[ 17   0 -21  17  13   2   3  -7 -25  11  32  -7   9   0   5 -31  18 -36
 -34  -6 -35  -2  21   7   4  12 -23  -1   3  -2 -22  -4   9 -20  19  23
   2   4  12  19 -17  30  12 -14  -3] : <12> > <90>
[-10 -11  35  -4   6   1  11 -33   2  -3 -28  10   8  -8  -9 -12   7   6
 -16   4 -19   2  47  -7   0   8  35  11   7 -16 -11   9  29   7   4 -16
 -10   8   6 -16   0  22  11 -14 -20] : <6> > <82>
[  9  -2   8  32  10  -1  -4 -66  -8  26  19 -19  39  -1   7  17  -8 -38
  39  -4 -31  17  -7  -7  10  36  -9  -7   6  -6  -8  13  34   7  -7  24
  20   4 -17  -3   8  23   9 -12 -12] : <3> > <70>
[  4   2  -4  33  13  -1  -1 -77  -3  11   9   6  50  -6   4  21   2 -33
  19   4 -41  15 -28 -10   7  37 -17  -3   4  -7  -7   8  31   6 -11  37
  29   1 -13   9  11  25  13 -16  -4] : <3> > <70>
[ 15  -3  13  33 -14  -9  -3 -62  -9  20  10  -2  42  -2  10  30  -5 -50
  25  -8 -37  29 -17   3   4  57   7 -12  38   1 -11  10  42   9  -2  18
  26  -1 -31 -14  -5  12  14 -11  -9] : <3> > <70>
[  3  -4  -5   8   6   7  23   5 -12  -6  16   2  13 -11  -8 -24  -1  -3
 -46   7 -36  -4  45   0   2   0   8  14  -5  -6  -8  -1  25  -1   6  -6
  -1  23  23   3   2  33  14 -15 -23] : <6> > <82>
[ -4   9  20 -20 -13   9   6  -5  -2   1  26   1   0  40  -7 -19  -4 -12
  13   5  -7   7  15   2 -11  -8  17   8 -20 -41  -7  -6  32   5  -3  -6
 -46   4  47 -12  37  26   8  22 -13] : <6> > <94>
[ -1  -4 -37  10  -6  19  44  12 -19 -12  17   9   7 -17  -1 -33  -4  -5
 -69   5 -54  -7  61   4   0   1   4  14   6 -14 -20   0  20  -5  27 -17
  13  13  39  15  12  28  28  -6 -44] : <11> > <84>
[ -9  -1  -6  -2 -11   3   8  16   8  10  21   8  -8   2   4 -13  -6  -7
 -20  -1 -11  -2  48   3   0   7 -11  -1   4 -11 -16   1   1 -10  13   0
  -2   7   3  -6 -16   5 -23  -5 -27] : <11> > <84>
[-13  -9  41  22   6 -11   9 -49  -9   2  10  13  44   7   5  28  -4   1
  12  -3 -23  20  34  -4  12  41  13  -1   6  -6 -12  13  38   2  -1  10
  39   5 -26 -13 -10   8   2 -30 -37] : <3> > <92>
[-12  -3  20  -1  -5 -12  17   9   6 -11  16   8  -8  -5  -3 -23  -5   9
  -9   4 -11   1  41   1   7   2   5   1  -1 -10  -9  -1   6  -6   3  -4
 -27  18  15  -7  -7  15   2  -6 -21] : <6> > <82>
[-13  -3  29 -11  30   3   2 -23  -5   6  30   4  15 -10  -6 -35   1   0
 -13  -3 -28   0  15   3  -6   0  13   1  -5 -22 -18 -16  17  -2   1   6
 -42   1  24  -7  11  44   1   2  25] : <6> > <94>
[-24  -3  24  -1  23  13  20 -21 -14  14  44  22  42 -11  -7 -31  -8   9
 -21   6 -21  -1  65  -4   5   8  11  12  -4 -26 -17  -4  39  -5  11   0
 -29   9  30 -14   2  38   3 -15 -24] : <6> > <69>
[ -2  -2 -39  32 -20  10  25  38  -9  19  14   8   2  -7   5 -22  -9  -6
 -39   8 -17 -16  65   4   4   4 -15  13   6 -21 -27   3  17 -16  16  -2
  21   3  21   6 -25   1  -6 -17 -62] : <11> > <68>
[-13  -5 -17  -7  11   6  10 -17 -11   3  26   0  12 -12   0 -21  -4 -19
   1   2 -31   6  11   6  -5   2   5   7 -12 -25 -13 -13  26   7   1   5
 -28   4  35  -8  37  41  18   2  -4] : <6> > <94>
[  2   0 -86  27  19  13   8  18  -7  -3  45   4  22  -2   6 -45 -10 -18
 -88   2 -42 -25  67   2   1   5 -14  20  12 -14 -37 -12   4 -22  28  20
  23   0  26  36 -32  40  16 -25 -23] : <12> > <90>
[  0  -2  10  21  15  -6   0 -54  -7  13  28  19  43  -6   7  11  -5 -20
  26   3 -29  24   6  -7   8  34 -21  -1  -3 -15  -8   5  36  -1  -7  26
  20   1  -9 -11  11  30   6 -20 -17] : <3> > <70>
[ -3  -5  34  19  -3 -18   4 -31  -6   6  10  11  33  -3   2  16   6  -6
  -5  -6 -15  23  32 -27   6  34  19  -1   9  -1 -10  17  34   2   7  -9
  23   9 -19  -7  -8   5  13 -33 -24] : <3> > <92>
[ -8  -2 -16   5   4  11  37   1 -22  -6  24  17  19 -34  -2 -20 -13  -2
 -48   3 -36   2  63   6   5  11  10  14   8 -20 -15   3  34  -1  10  -6
  17   8  25   1   2  31  25 -18 -43] : <11> > <65>
